In the rows, zero is written as 128.
Rows near named flat spaces through zero (a row that begins with a name and a colon came from that space):
fh-rn: [143  81 205 108 141 127 152  33 125  65  77 171 109 143 121 117  88 128
 167 162 120 153 135 131 119  85 131 116  97]
fh-rn: [ 87 159 114 149 136 159 137 101 113  98 123 137  99 150 125 159 136 138
 111 145 118 138 115 120 163 112 115 119 130]
dq-mr: [110 115  27 126 134 125  17 142 163 138 197 128 113 109 148 145 209 217
  78  67 199 140  79  78 162 153  99 120 131]
bm-tr: [133 150 101 149 114 139 137 165 115 156 124  93 156 112 141 138 114 108
 130 131 151 119 100 167 104 151  92 127 131]
fh-rn: [111 173  86 120 143 110 120 161 118 139 169 116 137 114 161 113 128 131
 109 102 103  35 136 106 145 166 157 116 137]
fh-rn: [177  99 161 128  79 137 128 169 147 130 151 112 121 139 130 133 107 120
 141 126 145 184 123 163  75 131 104 154 134]
hm-tq: [111  19 144 111 198 100  86  64 142 139  82 133  89  67 107  81 163 153
 156 112 195 213 120  92  89  77  97  99  76]
fh-rn: [ 73  75  62 104 147 129  85  81 137  90 177 141  68 139 116 123 199 183
 124 102 175 187  85  78 128  89 105 118 108]
hm-tq: [101 145 168 151 134 139 175 122 109 131  99 133 107 119 114 138  95 104
 140 161 101 118 155 149 134 112 154 144 119]
bm-tr: [123 149  66 180 154 180 117 167 110 145 147  82 123 108 160 140 116 118
 117 132 187  86  80 139 122 169  69 112 101]
dq-mr: [ 71 113  79 136 173 118  83 142 122 147 155  96  71  71 151 112 163 158
 109  88 168 151 104  99 105 122  92 100 110]
fh-rn: [135 119 109 119 112 144 110 108 139  85 173 151 111 159 139 140 131 159
 126 127 141 108 109 114 145 135 135 139 119]
dq-mr: [159 105 141  89  93 112 127  59 153  91 113 195 179 182  91 142 147 154
 142 147 116 125 134 122 177 113 176 155 138]
dq-mr: [129 114 117 164  91 161 180 205 113 168 158  80 117 118 113 134  98  79
 161 154 165 141 112 193  62 139 113 179 110]
bm-tr: [ 99 114 125 118 145 116 132 116 117 125 121 115 104 116 126 113 141 124
 134 119 128 166 121 121 102 103 108 109 125]
dq-mr: [116  86  63 126 162 126  60 136 146 140 172 114 101  97 142 110 175 172
 114  88 194 135  96  85 122 139 100 113 104]
dq-mr: [100 148 117 107 134 108 130  63 116 107  79 149 159 142 116 139 154 139
 122 132 107 152 112 123 157 100 115  97 148]
fh-rn: [122 112 185 118 151 117 155  83 115 102  89 142 108 119 129 109  95 113
 151 145 104 132 148 128 114 101 137 112 111]
bm-tr: [173 123 114 137  91 150 119 140 142 121 148 133 161 149 134 148 113 136
 134 138 160 106 102 154 131 158 119 152 124]
hm-tq: [192 140 160 143  56 157 148 156 145 115 147 143 161 170 127 164  82 120
 138 157 127 107 128 179 132 158 145 179 139]
dq-mr: [143 159 152 138 132 129 126 166 126 137 133 108 119 117 156 123 104 115
 110 115 100 111 149 126 120 147 124 114 142]
fh-rn: [164   8 147  86 151  93  95  80 172 131 136 178 129 113  88  79 154 160
 170 122 178 129 151  88 124 111 188 163  79]
dq-mr: [ 86 151  97 115 142  98 115 125 109 141 109  98 130 100 144 122 155 131
 113  98 122 169 103 129 103 112  81  84 149]
bm-tr: [ 97 177 112 133 136 131 138 139 110 130 118 111 124 141 131 137 148 114
 102 120  91 145 130 116 142 120 110 100 159]
hm-tq: [187  27 199 102 149 101  90  88 164 120 106 152 114  94 129  87 108 150
 162 118 169 167 144 115  87 112 130 128  87]
hm-tq: [158 195 135 135  82 107 131 164 136 170 105 138 211 125 129 160 113 124
 107 130  92  74 149 167 169 170 165 152 173]
bm-tr: [167 155  86 137  72 165 137 141 127 109 145 119 181 186 131 165 126 118
 126 144 148 128  77 166 131 153  85 137 148]
fh-rn: [126 136  13  90 123  95  67 123 134 137 156 111 194 128 149 121 194 164
 109  77 172 114  59 112 130 155  80  91 148]
dq-mr: [141 144 165 142 126 145 154 128 124 119 115 138 126 141 126 136  97 110
 131 152 103 104 152 136 143 131 149 138 126]
fh-rn: [126 137 118 152 101 149 126 191 135 154 163 102 104 131 123 146 137 123
 112 121 136 164 129 141 112 136 117 153 142]
hm-tq: [174 145 112 128  83 152 117 143 144 103 167 138 154 176 141 153 120 139
 118 131 132 102 110 137 146 159 126 145 142]
bm-tr: [129 126 147 119 133 123 119 115 140 117 132 152 115 141 119 128 138 142
 118 125 105 128 154 101 156 120 159 133 134]
bm-tr: [104 195  25 173 122 193  92 184 111 122 173  63 110 159 167 173 170 134
  69 103 163 171  50 122 131 153  10  81 158]
bm-tr: [104  41 155  87 137  82 122  94 134 126 121 127  84  90 110  88 146 140
 166 109 153 220 126 127  54  72 118 127 105]
hm-tq: [141  40 139 128 157 120  93  84 151 148  84 140 129  89  98 113 152 151
 153 131 203 196 112 125 109 100 103 130  88]
hm-tq: [107 165  77 133 124 157 136 147 113 102 176 113 111 168 142 138 142 123
 110 124 116 105 106 111 140 139 113 117 139]
hm-tq: [151  93 133 157 101 201 183 178 117  96 198  96  65 176 127 126  85  81
 163 163 156 139 110 153  67 131 105 166  92]
hm-tq: [119 107  88 124 138 154 138 166 116 109 195  86  75 150 144 100 138 106
 136 113 145 143 103 107  75 127  91 115 113]
bm-tr: [133 151  82 163 116 151  78 192 135 154 167  84 115 100 167 152 135 151
  93  97 175 142  88 141 111 165  67 120 136]
dq-mr: [131 157 155 132 185 127 118 110 116 116  92 121 118 114 161 108 111 116
 107 119  94 102 148  91 145 133 111  68 129]
[101 109  89 142 170 171 111 106 125  96 153 126  74 155 124 126 164 140
 114 128 154 152 106  76 148 111  97 105 106] -> bm-tr
[127 146 130 193 108 191 192 200 102 160 138  82 111 126 120 150  78  68
 148 174 151 115 120 191  93 147 110 169 108] -> dq-mr
[179 132 113 130  86 136 113 187 147 148 167 111 158 144 137 135 126 124
 121 115 142 120 120 145 113 165 121 150 145] -> dq-mr
[158  24 116  86 125 116  82  70 169  91 166 176 116 146 105 106 162 181
 157 118 189 149 110  92 126 111 150 154  89] -> fh-rn
[175 138 158 146 116 127 141 164 139 176  97 130 183 118 112 131 105 101
 132 145 121  94 161 153 143 157 159 155 135] -> fh-rn
[135 174 181 106 119  85 125 117 133 120 113 159 145 117 150 129  99 143
 111 116  57  73 177 123 161 140 186 124 157] -> bm-tr
[152  96 160 130 111 136 134 108 136 125  90 130 138 136 108 137 125 120
 144 144 147 201 117 154 105 104  96 132 126] -> fh-rn
[158 125 155 111 108 114 125 106 139 106 130 157 149 133 140 129  99 142
 139 133 118  85 136 138 137 142 158 141 124] -> bm-tr
[116 112 136 129 156 117 132 111 128 150  95 137 135 109 105 116 141 122
 135 135 130 131 147 117 141 114 146 128 118] -> fh-rn
[130 144 164 109 153  60 108 126 135 181  70 136 174  65 132 105 127 133
 118 103  94 102 174 123 141 135 166 110 147] -> hm-tq
[112  84 184  97 128  64 159 123 127 171  84 129 133  77  95  92 123 106
 167 126 109 173 169 154  75  89 166 147 126] -> bm-tr
[ 98 215  29 148 102 160 105 143 112 111 160 109 156 165 156 182 162 151
  78 115 133 106  65 132 174 159  75 103 166] -> fh-rn
[103 152 150 143 151 134 163 123 100 130  92 110 115 115 134 124 104  95
 133 144 104 130 136 140 116 115 112 105 126] -> dq-mr
[151 150 134 126 124 126 131 140 131 123 148 142 147 133 145 124 100 128
 126 131 108  43 148 123 153 162 171 140 126] -> fh-rn
[ 98 164 145 154 164 151 144  82 114 107  94 163 116 134 122 148 113 133
 115 161 100  73 152 107 201 124 164 123 116] -> hm-tq
[120  95 100  77  92  66  63 152 164 142 195 134 114 104 136 115 179 190
 114  63 141 168 124 110 101 126 147 147 151] -> dq-mr
[128  62  90 133 141 156  92 116 139 105 167 115  80 125 135 121 148 155
 140 118 207 175  77 114  92 118  74 124  88] -> bm-tr
[121 155  49 122 118 155 100 128 128  91 183 124 129 180 145 146 169 152
  99 110 139 115  83  97 157 145  96 108 144] -> hm-tq
[101  79  97 120 150 143 102 104 129  98 155 116  69 135 128 117 166 150
 130 111 170 202  90  97  98  95  75 105 107] -> bm-tr

Rows near named flat spaces through zero (a row that begins with a name and a colon came from that space):
fgbn: [138 114 148 193 138 189 169 113  96 139  93 152 134  97 144 163 163 132
 141 105 182  68 166 148 131 147 114 105 133]
fgbn: [126 174 165 148 137 141 115 158 136 111 123 181 103 151 101  88 144 141
 148 128  94 149 150 137  42 105  79 174 145]
fgbn: [121 114  97  90 100  93  71 157 177 129 137 113 161 146 123 115  77 109
 114 154 142 179  94  87 105 120 129 108 157]
bdcg: [160 172  90 129 117 108  67 181 156 118 125  88 149 163 103  98 119 152
 112 137 123 126  89 149 109 114 119 102 164]
lsqs: [101  99 155 128 116 143 151 103 113 129 117 104 150 124 105 123 139 141
 168 119 136 130 148 112 147 109 136 120 118]
lsqs: [ 81  73 151  86  96 135 131 112 147 146 101  74 205 134 108 113 137 160
 162 132 144 156 140  95 154  68 137 108 139]
bdcg: [111 139 124 121 113 109  96 137 124  99 165  97 120 133  98  99  94 123
 167 128 136 149 110 121 121 144 178 125 125]
lsqs: [ 66  95 193  78  89 152 126  83 114  86 102  31 247 163  82  65 162 162
 224 158 139 146 124 106 187  68 176 115 114]
bdcg: [134 107  99  90 123 104 121 138 145 156 155 114 152 109 179 148 108 121
  99 133 135 132  91 122 142 135 152 123 128]
pbrj: [133 125 144 120 131 133 143 117 127 140 111 148 146 137 148 133 150 128
 115 141 109 125 126 127 126 106  89 138 121]
bdcg: [105  87 129 147 129 153 175 122 109 159 149 107  88  68 109 154 110 143
 162  68 184  98 166 111 133 146 171 110 119]
pbrj: [118 113 119 132 109 118 106 137 142 116 125  98 172 140 116 117 125 139
 152 135 119 165 130 122 140 128 152 118 155]
sjhl: [ 91  58 111  88  49  82  80 124 131 145 185  33 239 119 132 121  50 109
 203 146 185 169  47  63 143 123 189  53 128]
fgbn: [132 156 130 142 144 124 135 123 103 155 137 156  49 115 121 145 122 133
  99 102 139  82 129 158 111 108  99 122  96]
fgbn: [110  89 156 129 109 135 161 116 120 154 124 111 178 120 127 127 148 152
 172 116 110 144 141 107 126  98 112 128 130]
bdcg: [147 115 150 172 145 193 188 129 122 145  75 141 140 111 121 143 183 157
 135 100 147  81 181 129 120 123  83 125 148]
lsqs: [ 85 172 148  48 131  62  82 121 122 108 196 128  77 151 125  79  98 126
 129 149  69 173  85 151 119  91 173 185  77]
lsqs: [ 84 140 185  85 124 142 129  83  98  86 128  96 137 149  95  82 142 130
 174 148 140 114 121 128 158  96 161 140  80]
sjhl: [137 138 120 120 136 125 129 126 123 129 142 136  98 119 135 135 112 111
 112 127 145 107 113 125 125 142 130 126 111]
pbrj: [139 169  48  54 131  33  68 172 163 120 225  84   2 130  71 101  11  98
  85 113 119 157  63  89 110 159 181 128 101]
lsqs: [124 101 123 129 117 121 151 106 105 137 147  91 135 111 124 141 118 127
 152 114 137 116 119 115 164 140 154 106 107]
bdcg: [132 107 113  60 113 109 117 140 174 139 117  92 181 150 127 110 116 127
 106 154 120 152  95  80 135  97 107 122 138]
sjhl: [ 87 152  87  81 112  33  36 130 129 118 215 124  46 128 128 124  28  91
 105 140 130 180  71 145 131 138 210 124  93]
fgbn: [125 104 112 114 103 125 110 149 151 157 133 112 143 116 118 133  84 119
 128 121 185 122 105  85  95 115 111  86 141]
pbrj: [ 69  83 189 220 108 186 166 110  90 112 109 127 165 102  86 123 169 173
 252  84 135 163 228 140 118 133 171 136 162]
bdcg: [130 136 117  72 123 105 111 134 144 132 149 105 125 136 127 112 100 117
 109 142 137 123  84 105 126 113 129 124 109]
bdcg: [112 147 150  94 121 130 122 125 113 105 164  95 113 129  94  87 102 121
 170 127 158 107  97 106 111 126 156 129  96]
lsqs: [107 149 148  75 139 136 110 107 129 103 119 124 115 142 126 105 127 116
 109 154 157 106 112 135 149 107 148 137  97]
sjhl: [163 163  80  83 142  99  87 183 208 126 100 146  84 172  85 103  99 120
  45 146 100 163 122  89  80 108  58 140 165]
bdcg: [140 195 156 156 147 144 119 122  91  95 128 157  67 147  99 104 140 122
 133 129 131  80 123 166 100 127 103 138  98]
lsqs: [100  77  92 112 119  97 129 106 128 163 154 114  92  88 143 177  78 111
 105 107 164 139 131 113 173 143 179  97 111]
pbrj: [134 159 119 130 158 129 134 134 117 110 165 159  44 103 133 131 107 106
 112 112 139 110 134 142 114 176 166 159 108]
bdcg: [128  98 126 102 106 134 132 143 158 152 101  82 200 140 116 115 141 159
 137 130 130 138 122  98 131  86 102 106 155]
fgbn: [160 155 115 113 132 135 138 138 114 129 155  96  87 118  99 116  97 112
 127 113 180  56  82 103 112 143 118  97  96]
lsqs: [155 118  93 176 162 164 148 122 135 120  88 172  94 101 162 185 141 102
  69 122 166 100 175 149 166 195 145 121 151]
lsqs: [124 110 144 108 146 140 183 105 120 140 118 115 131 118 136 133 168 151
 126 116  93 120 153 129 168 116 132 156 111]
fgbn: [128 160 159 137 151 137 165 116  93 112 153 143  67 123 103 108 145 135
 155 107  95 109 144 140 112 135 127 169  93]
fgbn: [ 92  57 175 154 110 147 184  95 112 188  80 126 226 117 167 159 212 195
 162 111  71 158 185 155 164  54  96 135 147]
pbrj: [135 122 125  88 113  94 136 119 131 161 134 101 124 146 103 121 113 132
 115 129 103 124  93  94 127  78  71 109 100]
pbrj: [152  94  99 113 117 101 135 112 135 180 129 157 136 115 183 183  96  83
  70 145 148 114  85  95 131 127  71  91 110]
sjhl: [152 109 159 162 143 187 186 122 135 128  61 157 195 136 149 135 207 147
 134 136  99 123 178 124 128 125  70 152 162]
sjhl: [141 180 151 103 154 151 121 143 137 127 119 184  70 135 128 110 125 111
  86 137 159  81 115 130  64 106  72 150 107]
pbrj: [ 79 130 167 116 109  96 122 124 113 122 177 130 101 134  85  89 106 142
 196 114  79 187 137 113  84  98 140 165 109]
bdcg: [133 106 127  58 109 110 119 130 175 148  92 100 208 168 133 109 140 136
  98 168 101 155  95  85 137  64  68 121 139]
sjhl: [135 163 131 139 131 122 113 130 106 139 145 150  62 125 110 130 101 115
 115 116 160  83 106 140  91 116  97 109  98]
pbrj: [132 168 134  93 135 118 113 139 130 109 136  93 111 154  91  85 134 149
 129 131 109 114 107 138 128 100 130 139 113]
pbrj: [132 112 103 152 126 147 113 152 164  90  85  86 196 147 111 115 160 158
 143 135 110 174 170 136 170 155 175 128 197]
fgbn: [132 145 135 161 140 157 119 141 133 100 114 166 115 127 126 125 132 114
 132 131 150 129 154 135  99 160 132 141 150]
pbrj: [142 110 128 154 137 137 183 100  92 113 149 108 120 107 126 142 138 117
 163 111 111 115 140 116 170 182 160 134 107]
sjhl: [139 146 108 113 138 129 109 187 189 114 123 140 109 142  89  93 113 138
 117 122 110 174 152  94  66 135 113 162 179]
lsqs: [108 136 175 129 125 165 129 104 114  65  94  93 201 163 107  81 183 147
 187 158 112 139 147 143 167 123 163 147 135]
fgbn: [140 160 128 141 129 108  99 126 121 108 127 156 116 157 129 121 126 110
 115 153  99 140 111 145 116 129 102 134 123]
sjhl: [123 145 121  76 121  95  74 141 169 126 124 161 130 161 140 112  98 100
  81 171 120 165  93 110  93  97  90 137 131]
[ 99 101 126 156 129 134 114 120 140 115 112 171 132 117 151 153 126 114
 125 135 131 180 176 139 136 155 162 143 158] -> fgbn
[111 134 108  68 114  59  78 116 143 134 155 126 108 154 133 124  82 103
  88 159 100 169  80 119 142  98 126 125 100] -> bdcg
[114  92 177 179 130 181 191  97  90 148 100 155 169  99 161 156 187 149
 170 109 131 106 177 146 135 122 114 136 128] -> bdcg
[110 125 150  93 118 152 120 149 159 124 102  93 180 145 100  86 148 164
 151 132 139 137 136 111 111  82 124 133 153] -> sjhl
[155 167 135 170 152 136 133 120  91 157 117 184  89 121 177 164 163 135
  79 121 122  66 122 203 121 112  82 126 106] -> bdcg
[135 116 126 120 123 139 129 150 167 125  94 121 175 148 114 111 148 145
 128 138 105 161 147 103 115 113  99 138 169] -> sjhl
[110 162 164  73 118 109 108 132 125 141 154 132  95 146  98  85 102 128
 135 134 134 112  84 110  67  62  81 135  86] -> lsqs
[141  93 115 119 123 135 150 126 146 128 113 107 185 127 146 137 140 124
 130 139 119 145 130  98 156 147 132 126 148] -> sjhl
[132  97 137 146 122 172 160 112 123 138  87 110 159 117 115 144 143 129
 139 120 182  88 147 104 146 126 108  89 133] -> lsqs
[117 154 112 115 150 110 101 158 158 110 153 173  61 123 127 118 101 116
 102 124 109 173 150 135  90 154 158 178 143] -> pbrj
[119 150  70 103 115  61  55 158 153 108 180  92  68 140  85 111  47 111
 112 127 130 172  95 120 129 151 186 110 132] -> bdcg
[121 119 125 133 121 130 122 134 134 137 133 137 116 117 122 134 106 118
 131 121 157 128 130 113 107 132 126 116 132] -> fgbn
[122 125  64  81 114  66  68 181 194 114 174  96 104 137  94 104  51 115
 112 131 110 213 109  81 108 156 180 137 166] -> sjhl
[171 146 107 248 149 146 164 168 122 127 122 185  55 113  85 149 141 141
 146  74  79 146 205 135  66 187  83 148 177] -> sjhl
[117 104 129 119 114 129 128 129 140 103 143 112 159 127 117 113 107 108
 168 139 134 166 128  84 124 161 160 134 140] -> fgbn
[102 148 142  64 117 104  75 124 141 127 140 137 128 148 141 106  98 109
 103 163 153 130  79 127 108  82 122 126 102] -> sjhl
[166 132 123 138 127 188 130 165 155 124  78  98 209 133 135 115 164 149
 127 135 185  76 121 124 116 129 107  98 175] -> fgbn
[145 187 167 117 149 161 120 142 135  95  97 160 131 165 118  82 169 135
 120 154 113 105 125 146  84 102  77 165 129] -> lsqs
[102 118 134 126 105 109 113 131 121 154 151 121 101 119  97 126  88 132
 151 107 152 133 120 110  95  98 118 103 115] -> pbrj
[125 127 155 114 117 151 137 130 135 116 105 100 172 149  95  93 147 144
 161 136 131 124 128 102 116 101 104 126 134] -> bdcg
[111 100 180 156 112 162 166 103  89 165 109 126 199 112 163 142 184 166
 173 116 131  98 138 156 131  81 103 117 121] -> bdcg
[102 114 166 139 101 136 141 109  95 150 129  98 143 127  89 116 131 153
 184 108 146 105 125 120 116  76 102  96 105] -> pbrj
[105 120 112 136 141 123 122 123 127 140 145 160  49  93 130 159  90 110
 102 103 168 126 154 135 126 150 162 126 118] -> fgbn
